What each symbol does to the items:
cl b qm
cl a cm
cl q qf
qg b fj
qg a mn
qg q hf
rp b zj
rp a lh
rp q tr
bz b fz
bz a zj
bz q fm
zn b bh
zn a ms
zn q gr
gd b hd
gd a lb
gd q tc
qm b jp
qm a hh
qm q sc
ms b fm
ms a tr
ms q zn
tr b bz
tr a rp
tr q ms
lb b sr
lb a fz
lb q gd
jp b mn
jp a hz
jp q fc
bh b gd
bh a fm
bh q qp
qr b zn
qr a nm
qr q lh
mn b rf
mn a pg
mn q qg
hd b cl
hd a sr
hd q cq
fm b lb
fm a bz
fm q bh
pq b bb
pq a sc
pq q rl
rl b hg
rl a pq
rl q hz
rm b rl
rm a fp
rm q hh
mg b nm
mg a hf
mg q rq
hz b pg
hz a rl
hz q jp
fj b rp
fj a rf
fj q dz
cm b hh
cm a sq
cm q cl
hf b dz
hf a qg
hf q mg
rq b qr
rq a mg
rq q rf
cq b qf
cq a hd
cq q sd
ns b sq
ns a bt
ns q sr
sr b cm
sr a ns
sr q hd
gr b qp
gr a zn
gr q zj
fp b pq
fp a qf
fp q rm
fc b qg
fc a jp
fc q bb
nm b ms
nm a dz
nm q qr
qf b sc
qf a cl
qf q fp
lh b gr
lh a qr
lh q rp
fz b ns
fz a ml
fz q lb
bb b hf
bb a fc
bb q hg
ml b bt
ml a qp
ml q fz
hh b hz
hh a rm
hh q qm
rf b lh
rf a rq
rf q fj
sc b fc
sc a qm
sc q pq
hg b mg
hg a bb
hg q pg
zj b ml
zj a gr
zj q bz
sq b rm
sq a sd
sq q cm
dz b tr
dz a fj
dz q nm
bt b sd
bt a tc
bt q ns
qp b tc
qp a bh
qp q ml
sd b fp
sd a cq
sd q sq
tc b cq
tc a gd
tc q bt
pg b rq
pg a hg
pg q mn

In the rows, 49 stands for zero.

The rows follow the links: the fewer symbols apart two items are, the more alike their rows tend to be.

Each row is also shifted at random along 3 hidden directions that mean nothing.

Some items, each with a row of numbers:
ms	45,46,58,59,52,43,63,47,62,22,32,57,35,50,41,34,31,55,44,62,37,43,39,55,38,58,46,56
fc	78,48,27,26,57,44,46,53,45,68,52,53,60,43,45,44,58,55,68,51,51,51,51,52,46,41,48,54
rq	70,62,61,53,37,65,49,57,65,23,51,54,43,47,48,41,48,44,21,42,32,39,50,53,44,47,52,38
qp	42,58,38,32,51,50,48,52,38,56,58,66,63,29,49,33,50,70,60,47,44,37,54,52,29,28,53,48
hf	35,34,48,58,50,51,37,53,53,76,50,23,48,71,48,61,60,17,57,43,49,66,49,47,79,62,47,41
qg	71,44,27,30,60,34,47,48,35,72,51,44,62,46,48,74,62,54,67,46,79,64,55,38,60,47,41,63
zn	72,62,62,49,35,61,45,48,56,26,59,54,47,49,52,53,54,46,25,39,43,41,54,49,47,45,49,34
qr	48,63,60,57,39,58,57,47,45,26,52,56,44,34,60,49,40,63,16,46,52,38,51,45,35,43,55,54
jp	26,66,55,44,40,60,40,56,44,48,64,58,61,38,50,55,60,50,41,27,51,42,61,42,44,28,48,32
bt	81,37,32,41,52,46,43,47,47,78,53,33,52,60,54,50,59,39,61,57,51,59,47,54,64,57,53,53
pg	59,59,61,57,42,52,58,47,51,22,47,53,41,41,54,57,41,58,19,47,56,45,49,42,42,50,50,55
qf	44,56,30,32,56,56,46,70,51,68,50,57,64,33,42,30,55,51,60,41,35,46,51,52,38,29,51,47
sq	57,34,56,55,49,41,45,34,63,40,43,47,36,75,40,36,42,38,68,64,30,47,41,63,58,67,44,37
bh	62,63,62,49,35,61,43,50,52,30,62,53,49,49,50,61,57,44,27,35,50,44,58,44,50,42,48,33
nm	47,43,60,58,54,36,57,44,60,24,32,53,35,58,38,54,36,48,53,58,51,51,42,48,50,63,39,53
hz	66,59,61,55,43,56,56,52,62,20,43,54,39,44,48,47,41,49,23,47,42,43,47,49,41,51,49,48
cl	85,62,55,35,33,57,36,35,49,30,72,62,53,53,50,50,59,54,47,42,43,35,59,55,46,39,48,25
sr	63,53,59,56,48,51,62,53,66,18,35,57,36,47,42,35,34,51,32,55,34,42,42,53,39,56,47,53

The symbols that take the first to the second take the third to the fourth, perhaps in another order. What is the fourth?
Answer with the item's name.
A 51,65,61,51,36,60,48,43,43,32,62,57,51,39,57,50,50,59,26,41,50,37,55,45,38,39,54,40
B 82,37,34,42,51,46,41,42,45,76,54,33,50,63,55,49,56,40,62,60,50,57,45,55,65,61,55,53
C 61,33,47,54,46,49,43,33,50,64,52,39,41,67,55,26,43,43,62,70,26,44,39,67,55,63,59,46
D zn

A 70,53,30,26,55,50,43,57,49,64,53,59,62,42,42,38,59,54,70,46,41,47,53,54,42,35,48,44
B 19,35,57,65,55,37,57,37,48,41,36,48,37,58,46,45,33,54,58,63,51,49,41,51,48,62,46,58
C 26,34,56,62,49,50,41,49,57,63,45,33,43,69,47,49,50,23,60,50,40,57,45,53,69,63,47,39
D bh

A 49,64,56,42,36,61,40,48,46,39,68,61,57,42,52,46,57,55,41,37,42,37,57,50,40,32,51,30
B 90,56,62,48,42,53,47,55,75,17,45,50,40,62,36,62,54,28,36,41,42,54,51,48,61,58,36,33
C 63,56,60,56,46,55,60,55,67,18,37,56,37,44,44,32,35,52,28,54,32,40,42,54,36,53,50,52
D sq

A 3,38,52,67,51,63,38,71,60,77,44,25,47,61,48,41,54,11,49,40,30,62,45,50,70,55,54,38
B 37,59,46,35,49,46,44,45,32,51,63,62,63,36,50,61,57,65,57,36,66,45,59,41,40,30,45,44
C 29,36,60,61,51,47,41,49,63,52,43,36,41,73,38,53,51,20,65,48,38,58,45,53,70,65,41,34
D cq

A 20,37,60,63,54,41,50,46,56,43,36,43,39,64,39,54,43,36,60,53,47,57,44,49,60,63,42,46
B 63,56,62,56,47,48,54,55,62,21,40,47,40,52,41,74,49,40,27,38,62,57,52,37,58,55,37,48
C 40,56,41,35,50,39,51,36,22,51,60,65,62,30,55,56,50,82,60,47,71,40,56,43,31,30,49,57
D zj

A 36,37,38,55,52,54,48,56,43,82,48,29,50,48,61,37,48,40,48,57,44,55,42,53,56,55,61,60
B 52,62,57,44,36,57,45,38,38,35,67,62,54,39,57,49,52,65,36,43,51,34,57,49,36,34,54,39
C 79,41,27,37,55,45,50,49,41,77,50,42,54,46,56,39,51,54,60,61,49,52,46,55,50,51,57,62
D zn

A 57,41,59,55,53,39,52,45,68,25,36,52,34,68,33,51,42,37,60,56,42,51,42,53,57,65,36,43
B 57,41,59,56,53,33,60,35,55,21,34,55,35,59,39,53,35,55,54,62,54,50,42,50,48,65,38,57
C 55,47,62,57,53,37,51,53,67,22,34,44,38,67,29,88,53,27,48,37,69,68,51,34,71,64,25,45
D lb

A 65,60,52,35,38,48,41,31,35,37,69,64,56,45,54,57,57,67,52,44,56,36,59,49,40,36,47,36
B 81,59,59,52,39,54,57,41,57,16,49,58,38,44,52,41,39,62,25,56,40,37,46,54,36,52,52,50
C 50,61,49,38,40,50,45,34,31,41,65,68,58,36,56,44,50,77,51,47,52,32,56,51,29,31,54,43
D rq

A 58,54,61,57,49,48,57,56,63,21,37,49,40,49,41,66,45,43,30,42,56,53,48,41,54,57,39,51
B 26,36,59,64,53,39,51,41,54,41,37,45,37,64,42,50,40,41,60,57,47,54,42,50,57,64,42,48
C 50,48,60,60,51,43,63,48,59,20,33,55,36,45,44,47,32,57,37,57,50,46,42,47,40,57,44,61
D ns

A 79,56,59,53,42,55,59,49,65,16,42,58,37,45,47,29,35,56,27,59,28,35,42,58,34,53,53,49
B 82,61,52,31,35,55,35,35,48,35,72,67,55,53,47,44,60,58,55,45,39,32,58,58,42,35,48,24
C 26,35,58,65,56,29,63,27,40,35,35,51,35,55,51,54,28,65,57,67,64,50,39,46,45,66,45,67
D pg

A 62,54,31,28,54,48,46,54,44,60,55,65,62,37,45,30,54,64,66,49,40,40,52,56,32,32,52,48
B 33,65,56,46,38,61,44,49,42,41,63,60,58,35,55,46,53,59,36,37,46,37,58,47,37,30,53,37
C 36,38,59,61,55,35,58,36,52,30,33,52,35,58,42,50,34,54,57,63,51,50,41,50,48,63,41,57
D dz

A 54,43,59,57,53,43,55,50,69,23,34,53,35,62,33,44,39,39,53,55,35,51,42,54,51,61,38,45
B 44,33,51,58,48,47,42,37,51,63,50,35,41,70,51,40,47,36,62,62,37,51,43,58,63,65,52,44
C 48,35,40,55,50,48,46,42,39,77,49,31,47,55,61,42,48,45,53,62,48,53,42,54,56,60,60,59
D fc

A 55,59,62,58,43,54,56,53,55,24,45,49,43,42,50,65,46,48,20,40,58,49,51,39,48,50,46,51
B 75,44,26,30,60,35,51,46,35,71,51,48,60,45,51,63,58,59,67,52,72,58,53,43,53,46,46,63
C 78,50,26,24,56,44,45,52,47,65,54,56,61,44,44,44,60,54,70,48,48,50,53,53,47,39,46,49
D rl

A 16,34,45,64,53,47,51,47,33,81,45,27,48,49,63,53,45,45,49,55,61,60,44,45,58,59,59,65
B 68,59,62,54,42,51,53,47,55,21,48,51,42,47,50,68,48,49,24,41,61,50,53,40,50,52,44,49
C 65,42,24,38,58,42,55,46,33,77,48,46,56,35,60,37,47,69,56,64,56,50,46,52,41,46,60,73
D ms

A 53,52,28,32,58,57,45,75,57,74,48,50,63,38,42,31,60,40,62,40,33,51,52,53,45,35,52,46
B 47,49,27,37,58,63,45,82,60,80,45,42,62,38,44,27,58,31,55,40,27,54,48,54,50,39,55,48
C 62,55,36,26,52,47,39,54,47,57,59,60,64,46,38,53,65,50,71,37,51,49,59,49,48,33,41,38
D qf

A 41,62,52,38,43,49,41,43,34,46,65,60,61,42,51,68,60,59,50,33,66,45,62,40,46,32,44,38
B 42,43,59,59,55,42,58,49,63,25,32,54,35,55,38,43,34,46,49,58,41,48,41,52,45,62,42,51
C 63,41,31,42,56,49,44,59,46,81,49,33,55,52,53,54,59,36,57,49,54,63,49,48,64,51,52,56
D hd

A 43,62,62,62,41,62,62,56,54,25,42,56,42,29,56,33,33,62,13,51,38,36,44,49,27,45,59,58
B 60,60,62,56,39,53,55,45,49,23,49,53,42,42,55,59,43,58,19,46,57,43,51,43,42,47,50,52
C 74,62,61,40,35,56,35,43,50,33,69,54,54,58,48,72,66,42,41,32,55,46,61,44,57,41,41,24
D cl

A 51,44,61,56,54,37,52,49,67,25,34,49,37,66,31,66,45,34,55,49,54,59,46,45,62,65,31,45
B 52,64,63,55,39,62,52,53,52,27,53,53,47,39,54,50,46,51,17,40,48,42,51,45,42,44,52,46
C 61,60,48,31,41,55,38,47,48,45,67,67,61,46,44,40,60,55,59,40,37,35,57,55,39,30,48,25
D fj

A 42,30,46,61,49,35,55,20,28,64,49,39,40,55,66,40,33,67,58,77,56,46,38,56,47,65,62,69
B 78,40,26,34,57,35,51,42,33,75,50,42,55,45,56,58,54,61,63,58,69,57,49,46,53,51,51,68
C 22,35,56,64,51,46,45,48,55,58,44,34,41,68,45,50,47,29,61,52,43,57,44,51,66,63,46,42
D bt

